Below is a small trained network, with its code and all its weights. Each question gives an input and a class and asks what happens when units are switched off, that is, made to give their printed mean instead of their output.

import numpy as np


def w(rows, s, z=0):
    codes = np.array(rows[::2]) - 128.0
    scale = np.full(codes.shape[1], s)
    scale[-1] = z or s
    return codes * scale


def norm(h):
    return h / np.sqrt((h * h).mean(-1, keepdims=True) + 1e-5)


def f(y):
    return y / 2 * (1 + np.tanh(0.7978845608 * (y + 0.044715 * y**3)))


def log_softmax(a):
    a = a - a.max(-1, keepdims=True)
    return a - np.log(np.exp(a).sum(-1, keepdims=True))


def net(x, mask):
    res = np.array(x, float).reshape(1, 3) / 4 @ E
    u = 0
    for l in range(2):
        y = f(norm(res) @ A[l][:, :-1].T + A[l][:, -1])
        res = res + np.where(mask[u : u + 9], y, B[l][:, -1]) @ B[l][:, :-1]
        u += 9
    return log_softmax(norm(res)[-1] @ U[:, :-1].T + U[:, -1])


A, B = {}, {}
E = w([
[189,237,143,191,200,140,140,193],'x0',
[92,222,136,61,174,4,194,127],'x1',
[236,40,160,25,246,11,192,23],'x2',
],0.004)
A[0] = w([
[235,80,178,151,156,116,139,112,100],'0.n1',
[117,135,128,174,105,255,101,153,121],'0.n2',
[124,163,145,170,170,128,126,138,38],'0.n3',
[97,30,126,98,101,156,128,82,163],'0.n4',
[155,94,138,118,175,135,129,97,253],'0.n5',
[199,86,98,129,165,165,164,110,245],'0.n6',
[116,133,127,202,95,213,100,160,49],'0.n7',
[199,62,130,139,132,241,43,98,41],'0.n8',
[105,126,146,136,133,101,138,137,38],'0.n9',
],0.01,0.002)
B[0] = w([
[209,134,137,122,211,126,92,133,235],'0.n1',
[161,77,127,148,141,154,65,118,254],'0.n2',
[130,82,60,125,116,102,130,93,147],'0.n3',
[113,43,83,131,110,89,78,144,228],'0.n4',
[165,181,109,149,110,226,87,161,209],'0.n5',
[160,173,111,151,205,142,76,166,216],'0.n6',
[161,108,84,107,170,180,106,158,238],'0.n7',
[216,250,101,167,254,190,86,143,245],'0.n8',
[129,143,112,114,123,152,146,109,125],'0.n9',
],0.0087,0.0076)
A[1] = w([
[186,165,139,205,202,153,103,168,194],'1.n1',
[121,183,140,139,134,66,235,72,82],'1.n2',
[112,206,140,184,163,161,170,170,55],'1.n3',
[217,145,87,211,183,218,122,124,84],'1.n4',
[209,110,141,83,208,51,114,76,218],'1.n5',
[255,111,127,168,228,106,96,116,207],'1.n6',
[72,179,144,170,106,249,72,147,3],'1.n7',
[125,213,145,111,155,153,164,110,45],'1.n8',
[124,186,129,168,140,205,76,164,158],'1.n9',
],0.0076,0.0022)
B[1] = w([
[95,111,50,79,62,195,100,146,223],'1.n1',
[131,157,150,236,127,113,143,165,140],'1.n2',
[89,78,104,145,104,121,111,105,139],'1.n3',
[147,223,102,143,158,166,112,217,231],'1.n4',
[163,178,112,124,130,227,74,191,192],'1.n5',
[157,189,33,108,98,253,86,217,254],'1.n6',
[187,101,104,75,167,170,109,143,150],'1.n7',
[122,68,220,74,96,75,187,94,135],'1.n8',
[154,139,96,96,103,153,53,92,185],'1.n9',
],0.0075,0.016)
U = w([
[187,160,57,97,140,245,47,172,189],'0',
[176,101,205,107,145,137,180,25,17],'1',
[68,33,103,94,68,45,95,97,157],'2',
[103,179,199,221,118,36,237,139,182],'3',
[170,101,191,115,164,119,163,39,15],'4',
[175,127,235,109,146,142,166,120,55],'5',
[157,92,195,106,175,125,177,77,3],'6',
],0.012,0.0053)

Each question gives the input, the list of numbers given to net, and the class t.
The units are the neurons (one row each of A and B). Each row of codes is followed by its name. A weight is (code - 128) times the scale printed after its matrix; where a second scale follows, it is the last column's (A, B and U).
mask holds one flag per neuron, layer by layer. A switched-off neuron (its flag False) gives its mean, the last column of its row in B, instead of its output. The means were averaged over made-up inputs and are rounded, as every weight is.
A unit's drop is (log p(t) with every unit on - log p(t) with that unit switched off) / (log p(t) with every unit on - log p(t) with every unit switched off).
k most important neurons: the k neurons with the biggest drops, biggest first
top k neurons in layer l: the k neurons of layer l with the biggest drops, biggest first
drop of u: that unit's drop, to one decimal
input [-7,8,-5], class 3: 3 most important neurons	(0.n2 1.n6 0.n5)
input [-8,3,1], class 2: top neuron in layer 0	(0.n8)
input [-3,3,-1], class 2: 2 most important neurons	(0.n1 0.n8)
input [-6,6,-1], class 2: 4 most important neurons	(0.n8 0.n1 1.n6 1.n4)
input [-4,7,-5], class 3: 3 most important neurons	(0.n2 0.n5 0.n8)
input [-7,6,1], class 2: top 2 neurons in layer 1	(1.n6 1.n4)
input [-6,8,-7], class 2: top 2 neurons in layer 0	(0.n5 0.n2)
input [-4,5,0], class 3: top 4 neurons in layer 1	(1.n6 1.n1 1.n9 1.n2)
input [-7,4,-5], class 2: 4 most important neurons	(0.n8 1.n6 1.n4 0.n5)
input [5,8,1], class 3: top 3 neurons in layer 1	(1.n6 1.n2 1.n1)
input [8,7,-5], class 2: top 3 neurons in layer 1	(1.n6 1.n5 1.n4)
input [-6,1,1], class 2: 2 most important neurons	(0.n8 1.n6)
input [3,5,-2], class 3: top 2 neurons in layer 0	(0.n8 0.n1)
input [-5,7,-4], class 3: most important neuron	(0.n5)
input [-7,6,-1], class 2: 3 most important neurons	(0.n8 1.n6 0.n1)
input [6,4,-1], class 3: drop of 0.n1	0.8
input [8,6,-1], class 3: drop of 0.n7	0.6
input [1,4,0], class 3: drop of 1.n1	0.0
